A =
[[-3.07, -1.27, -0.32, -1.88, -0.65, 3.53, 0.38, 1.57, 2.35],
 [-1.85, -1.05, 1.47, 0.54, -0.15, -1.76, -0.57, -5.80, 0.43],
 [-0.33, -2.05, -1.57, -0.10, 0.75, -1.86, 0.82, -3.37, 4.69],
 [-0.35, 6.37, -0.82, -3.86, 0.54, -2.56, 0.04, 1.58, 1.29],
 [-2.17, -1.81, 1.23, 0.10, 0.07, -2.65, -0.74, 2.09, 4.17],
 [-1.73, -0.09, 1.54, -2.46, 0.74, -0.15, -0.57, -0.10, 0.53],
 [-5.79, 0.23, 1.65, -1.03, 0.24, 1.62, 0.25, 3.04, -1.54],
 [-1.01, -3.07, -1.24, -2.98, -0.31, -1.85, 0.47, 3.40, -2.12],
 [7.77, -3.33, 0.17, -1.36, -1.02, 2.12, -0.17, -6.53, -0.29],
 [0.18, 2.57, 1.89, 0.20, -0.27, 1.26, 0.55, -1.24, -2.49],
 [-2.73, -0.32, -1.45, 2.47, 0.53, 2.57, -0.16, 3.77, -4.79],
 [-1.25, -0.60, 1.22, 1.36, 0.85, 1.42, 0.71, -1.85, -1.71],
 [1.21, -0.40, 1.38, -0.77, 0.82, -1.78, -0.30, 1.92, -1.91],
 [-0.48, -0.69, 0.68, -0.50, 1.42, 1.11, -0.28, -1.38, -2.39],
 [-2.05, 0.94, -1.60, -1.32, -0.42, -1.36, 0.04, -2.14, -1.10]]
A[-15,0] => -3.07
A[-8,3] => -2.98
A[13,0] => -0.48
A[-2,-2] => -1.38
A[-9,-7] => 1.65
A[:, 3] => [-1.88, 0.54, -0.10, -3.86, 0.10, -2.46, -1.03, -2.98, -1.36, 0.20, 2.47, 1.36, -0.77, -0.50, -1.32]
A[:, 0] => [-3.07, -1.85, -0.33, -0.35, -2.17, -1.73, -5.79, -1.01, 7.77, 0.18, -2.73, -1.25, 1.21, -0.48, -2.05]
A[-11] => [-2.17, -1.81, 1.23, 0.10, 0.07, -2.65, -0.74, 2.09, 4.17]
A[:, 1] => [-1.27, -1.05, -2.05, 6.37, -1.81, -0.09, 0.23, -3.07, -3.33, 2.57, -0.32, -0.60, -0.40, -0.69, 0.94]
A[6,-1] => -1.54
A[:, -3] => [0.38, -0.57, 0.82, 0.04, -0.74, -0.57, 0.25, 0.47, -0.17, 0.55, -0.16, 0.71, -0.30, -0.28, 0.04]
A[-6,-1] => -2.49
A[-11,-7] => 1.23
A[-10,-8] => -0.09
A[13,8] => -2.39
A[14,2] => -1.60
A[-1,-9] => -2.05
A[-12,4] => 0.54
A[-4,6] => 0.71
A[12] => [1.21, -0.40, 1.38, -0.77, 0.82, -1.78, -0.30, 1.92, -1.91]
A[6,4] => 0.24
A[14,-8] => 0.94
A[:, 8] => [2.35, 0.43, 4.69, 1.29, 4.17, 0.53, -1.54, -2.12, -0.29, -2.49, -4.79, -1.71, -1.91, -2.39, -1.10]
A[11,2] => 1.22
A[-15,-3] => 0.38
A[-5,0] => -2.73
A[6,-4] => 1.62
A[-3,0] => 1.21
A[-14,8] => 0.43
A[0,3] => -1.88
A[-7,-1] => -0.29
A[5,0] => -1.73
A[10,-7] => -1.45
A[:, -7] => [-0.32, 1.47, -1.57, -0.82, 1.23, 1.54, 1.65, -1.24, 0.17, 1.89, -1.45, 1.22, 1.38, 0.68, -1.60]

B =
-1.77 5.74 2.30 -1.14 3.76 -5.37 -0.50 -1.27 0.63 -2.89 4.18 -0.94 -2.38 0.17 -0.57
1.10 0.69 0.58 -0.13 0.74 2.52 1.47 -2.05 1.59 -4.54 1.19 0.77 5.87 1.53 2.70
2.45 -0.34 2.90 0.01 3.28 -2.69 -0.66 4.79 2.44 1.32 2.89 2.90 -2.06 5.39 3.68
1.71 0.22 1.82 -4.85 2.91 -1.59 0.93 2.33 0.81 -1.81 -1.62 -1.30 2.33 1.44 2.44
2.45 3.01 1.20 -3.57 -0.42 3.22 3.24 0.82 3.18 2.43 4.99 1.03 -5.62 3.10 -0.59
Indices start at 0.
row 0 col 0 = -1.77
row 0 col 10 = 4.18
row 0 col 1 = 5.74
row 3 col 4 = 2.91
row 0 col 6 = -0.50
row 2 col 6 = -0.66
row 3 col 8 = 0.81
row 3 col 0 = 1.71
row 1 col 2 = 0.58
row 4 col 3 = -3.57
row 1 col 3 = -0.13
row 0 col 5 = -5.37
row 4 col 14 = -0.59
row 2 col 1 = -0.34
row 3 col 13 = 1.44
row 2 col 2 = 2.90
row 2 col 10 = 2.89
row 2 col 5 = -2.69
row 2 col 9 = 1.32
row 1 col 10 = 1.19
row 4 col 12 = -5.62
row 0 col 12 = -2.38
row 2 col 14 = 3.68
row 3 col 3 = -4.85
row 4 col 1 = 3.01
row 1 col 12 = 5.87
row 3 col 9 = -1.81

a = 72,117,213,218,94,117,45,69,217,98,152
a[0] = 72
a[4] = 94
a[1] = 117
